Below are the code and all the weights of a small trained network. Each question names an input and a target symbol and asks about switching units off, where a switched-off unit gives its printed mean instead of its output.

import numpy as np


def w(rows, s, z=0):
    codes = np.array(rows[::2]) - 128.0
    scale = np.full(codes.shape[1], s)
    scale[-1] = z or s
    return codes * scale


def f(y):
    return np.maximum(y, 0)


def softmax(a):
    e = np.exp(a - a.max(-1, keepdims=True))
    return e / e.sum(-1, keepdims=True)


def log_softmax(a):
    a = a - a.max(-1, keepdims=True)
    return a - np.log(np.exp(a).sum(-1, keepdims=True))


def net(x, mask):
    ids = ['αβγδεζηθλμξπστφψ'.index(c) for c in x.split()]
    T = len(ids)
    res = E[ids] + P[:T]
    u = 0
    for l in range(2):
        q, k, v = (res @ M[l].T for M in (Q, K, V))
        z = softmax(np.where(np.tri(T) > 0, q @ k.T / 3**0.5, -1e9)) @ v
        res = res + np.where(mask[u], z, O[l][:, -1]) @ O[l][:, :-1]
        u += 1
        y = f(res @ A[l][:, :-1].T + A[l][:, -1])
        res = res + np.where(mask[u : u + 16], y, B[l][:, -1]) @ B[l][:, :-1]
        u += 16
    return log_softmax(res[-1] @ U[:, :-1].T + U[:, -1])


Q, K, V, O, A, B = {}, {}, {}, {}, {}, {}
E = w([
[145,125,189,59,138],'α',
[177,137,196,247,95],'β',
[208,77,73,185,67],'γ',
[184,189,98,213,112],'δ',
[143,170,101,220,64],'ε',
[123,115,171,92,140],'ζ',
[122,112,146,80,129],'η',
[128,117,150,77,120],'θ',
[95,119,208,96,112],'λ',
[71,88,104,89,130],'μ',
[150,152,48,15,186],'ξ',
[82,8,7,131,195],'π',
[171,24,190,124,246],'σ',
[39,188,136,156,235],'τ',
[180,181,70,250,190],'φ',
[163,158,38,143,176],'ψ',
],0.016)
P = w([
[136,2,152,18,51],'0',
[73,110,101,86,58],'1',
[63,116,92,102,74],'2',
[51,121,97,115,104],'3',
[35,128,100,129,125],'4',
[20,135,100,147,151],'5',
[20,142,87,154,193],'6',
[29,150,93,135,195],'7',
[55,163,114,90,138],'8',
],0.0068)
Q[0] = w([
[248,184,69,246,149],'L0H1',
[148,200,127,226,41],'L0H1',
[151,162,175,254,183],'L0H1',
],0.006)
K[0] = w([
[166,99,173,94,1],'L0H1',
[169,118,75,88,73],'L0H1',
[86,139,189,123,79],'L0H1',
],0.0099)
V[0] = w([
[89,87,162,222,133],'L0H1',
[2,103,61,172,107],'L0H1',
[143,124,202,162,12],'L0H1',
],0.0081)
O[0] = w([
[158,84,130,162,64,74],'L0H1',
[61,16,173,147,166,253],'L0H1',
[165,138,171,2,70,47],'L0H1',
],0.0088,0.003)
A[0] = w([
[71,45,212,42,95,48],'L0N1',
[244,100,139,249,132,176],'L0N2',
[142,30,211,165,21,222],'L0N3',
[69,159,218,81,183,143],'L0N4',
[191,183,8,134,30,112],'L0N5',
[166,110,182,192,120,227],'L0N6',
[160,63,74,76,95,227],'L0N7',
[157,95,144,203,75,173],'L0N8',
[173,192,79,248,190,44],'L0N9',
[82,109,122,105,113,130],'L0N10',
[254,213,28,99,226,4],'L0N11',
[124,65,57,190,150,167],'L0N12',
[70,35,216,13,139,40],'L0N13',
[52,191,118,116,31,200],'L0N14',
[167,99,15,191,70,81],'L0N15',
[107,112,152,237,88,205],'L0N16',
],0.0074,0.0029)
B[0] = w([
[134,3,134,158,104,174],'L0N1',
[199,170,155,102,76,202],'L0N2',
[172,117,125,119,216,246],'L0N3',
[80,164,113,116,53,176],'L0N4',
[72,82,87,203,192,211],'L0N5',
[151,186,93,151,177,177],'L0N6',
[124,193,92,152,199,219],'L0N7',
[196,124,121,138,154,194],'L0N8',
[155,89,184,94,28,174],'L0N9',
[124,148,161,143,153,162],'L0N10',
[67,133,162,163,88,184],'L0N11',
[164,155,141,93,157,255],'L0N12',
[124,94,121,68,84,183],'L0N13',
[154,137,202,163,120,162],'L0N14',
[143,104,67,122,95,212],'L0N15',
[179,232,135,80,96,209],'L0N16',
],0.0064,0.0077)
Q[1] = w([
[164,151,156,130,196],'L1H1',
[209,248,200,165,5],'L1H1',
[95,170,186,81,186],'L1H1',
],0.012)
K[1] = w([
[153,254,119,113,161],'L1H1',
[251,107,136,64,91],'L1H1',
[118,169,205,134,205],'L1H1',
],0.0099)
V[1] = w([
[144,195,197,48,36],'L1H1',
[99,51,14,98,147],'L1H1',
[71,200,180,254,142],'L1H1',
],0.0047)
O[1] = w([
[174,1,157,171,117,3],'L1H1',
[94,78,151,132,113,233],'L1H1',
[185,193,221,77,105,63],'L1H1',
],0.0047,0.0045)
A[1] = w([
[191,61,55,162,147,67],'L1N1',
[103,88,149,175,119,176],'L1N2',
[104,223,158,55,110,76],'L1N3',
[143,157,30,189,135,38],'L1N4',
[73,213,108,167,69,83],'L1N5',
[254,147,108,189,91,110],'L1N6',
[127,89,66,188,164,121],'L1N7',
[102,198,143,95,99,254],'L1N8',
[122,185,178,27,129,136],'L1N9',
[55,156,121,20,99,78],'L1N10',
[141,82,211,120,138,237],'L1N11',
[177,149,88,106,117,147],'L1N12',
[183,190,74,179,82,125],'L1N13',
[26,137,87,119,135,229],'L1N14',
[99,201,131,139,105,186],'L1N15',
[99,133,242,117,25,93],'L1N16',
],0.0086,0.0051)
B[1] = w([
[53,185,182,132,84,229],'L1N1',
[108,95,90,201,139,154],'L1N2',
[54,77,151,113,215,153],'L1N3',
[85,114,132,131,106,212],'L1N4',
[123,183,59,60,176,158],'L1N5',
[48,48,186,62,188,254],'L1N6',
[137,180,92,130,116,217],'L1N7',
[254,180,183,116,86,186],'L1N8',
[41,132,194,104,104,157],'L1N9',
[87,106,206,107,177,177],'L1N10',
[241,148,15,136,151,175],'L1N11',
[151,127,67,81,108,192],'L1N12',
[77,68,141,64,132,221],'L1N13',
[202,158,227,225,53,243],'L1N14',
[192,170,130,89,136,172],'L1N15',
[186,41,56,177,131,149],'L1N16',
],0.0063,0.0094)
U = w([
[175,127,130,57,163,26],'α',
[101,116,95,191,231,107],'β',
[139,122,118,105,130,97],'γ',
[132,127,117,102,145,58],'δ',
[87,163,180,122,153,167],'ε',
[130,134,128,124,136,133],'ζ',
[67,75,174,163,114,111],'η',
[165,102,120,139,95,190],'θ',
[189,203,42,130,62,253],'λ',
[100,104,166,77,96,27],'μ',
[165,151,108,62,80,91],'ξ',
[166,142,85,154,156,226],'π',
[125,114,133,107,120,75],'σ',
[131,116,130,107,104,112],'τ',
[58,121,75,61,178,177],'φ',
[185,149,57,128,247,84],'ψ',
],0.012,0.0053)

Each question gives the input, a string of symbols that net reads in full, and the target symbol t.
The units are the heads (3 rows each of Q, K, V and O) and the neurons (one row each of A and B). Each row of codes is followed by its name. A weight is (code - 128) times the scale printed after its matrix; where a second scale follows, it is the last column's (O, A, B and U).
mask holds one flag per unit, layer by layer, with each layer's heads first. A switched-off unit (its flag False) gives its mean, the last column of its rows in O or B, instead of its output. The means were averaged over made-up inputs and are rounded, as every weight is.
A unit's drop is (log p(t) with every unit on - log p(t) with that unit switched off) / (log p(t) with every unit on - log p(t) with every unit switched off).
The circuit of an input: a set's keep is (log p(t) with only the set's units on - log p(t) with every unit switched off) / (log p(t) with every unit on - log p(t) with every unit switched off). Starting from the 12 units with the biggest drops (on a tie, the unit counted first), units are removed one at a time, each time the one whose removal leaves the highest keep (on an exact tie, the one counted first), for as long as the keep stays at least 0.8.
circuit, biggest first: the units of the circuit, biggest drop first
unit that matters most: the unit with the biggest drop
k most important neurons: the k neurons with the biggest drops, biggest first
k most important neurons of layer l: the k neurons of layer l with the biggest drops, biggest first
drop of u: that unit's drop, to one decimal
input γ α γ β, target α: unit that matters most => L0N5
input ψ γ ξ γ μ, target ε: circuit, biggest first => L0H1; L1H1; L1N14; L0N15
input γ γ φ ψ α σ, target ψ: 2 most important neurons => L1N11; L1N14
input φ γ θ γ λ γ, target φ: 2 most important neurons => L1N14; L1N6
input φ η μ σ λ, target λ: circuit, biggest first => L0H1; L1N6; L1N13
input λ γ β β θ β μ β φ, target η: 3 most important neurons of layer 0 => L0N13; L0N5; L0N9
input σ λ ζ, target λ: circuit, biggest first => L0H1; L1N6
input λ γ ξ ξ ζ ε, target η: 3 most important neurons of layer 0 => L0N5; L0N13; L0N7
input γ λ ξ λ σ γ γ ε, target λ: 2 most important neurons of layer 0 => L0N3; L0N5
input μ π λ, target β: 2 most important neurons of layer 0 => L0N1; L0N3
input μ θ γ η γ γ τ, target ε: 2 most important neurons of layer 1 => L1N9; L1N3
input σ γ λ, target λ: circuit, biggest first => L0H1; L1N6
input β ψ δ μ γ, target φ: 2 most important neurons => L1N6; L1N14
input μ μ λ β α γ π μ, target β: circuit, biggest first => L0H1
input γ β ε γ λ ξ φ, target λ: 2 most important neurons of layer 0 => L0N3; L0N11
input γ ε γ φ ξ φ σ δ, target λ: 2 most important neurons of layer 0 => L0N3; L0N5
input λ ξ λ ε, target η: 2 most important neurons of layer 0 => L0N13; L0N5
input μ γ θ, target η: drop of L0N12 => 0.2
input λ γ λ, target θ: drop of L1N13 => 0.0
input γ π φ γ ξ μ ζ γ μ, target η: drop of L0N1 => 0.1
input λ ξ γ ξ, target ε: drop of L0H1 => 0.2
input γ λ μ λ β μ τ γ λ, target ψ: most important neuron of layer 0 => L0N3
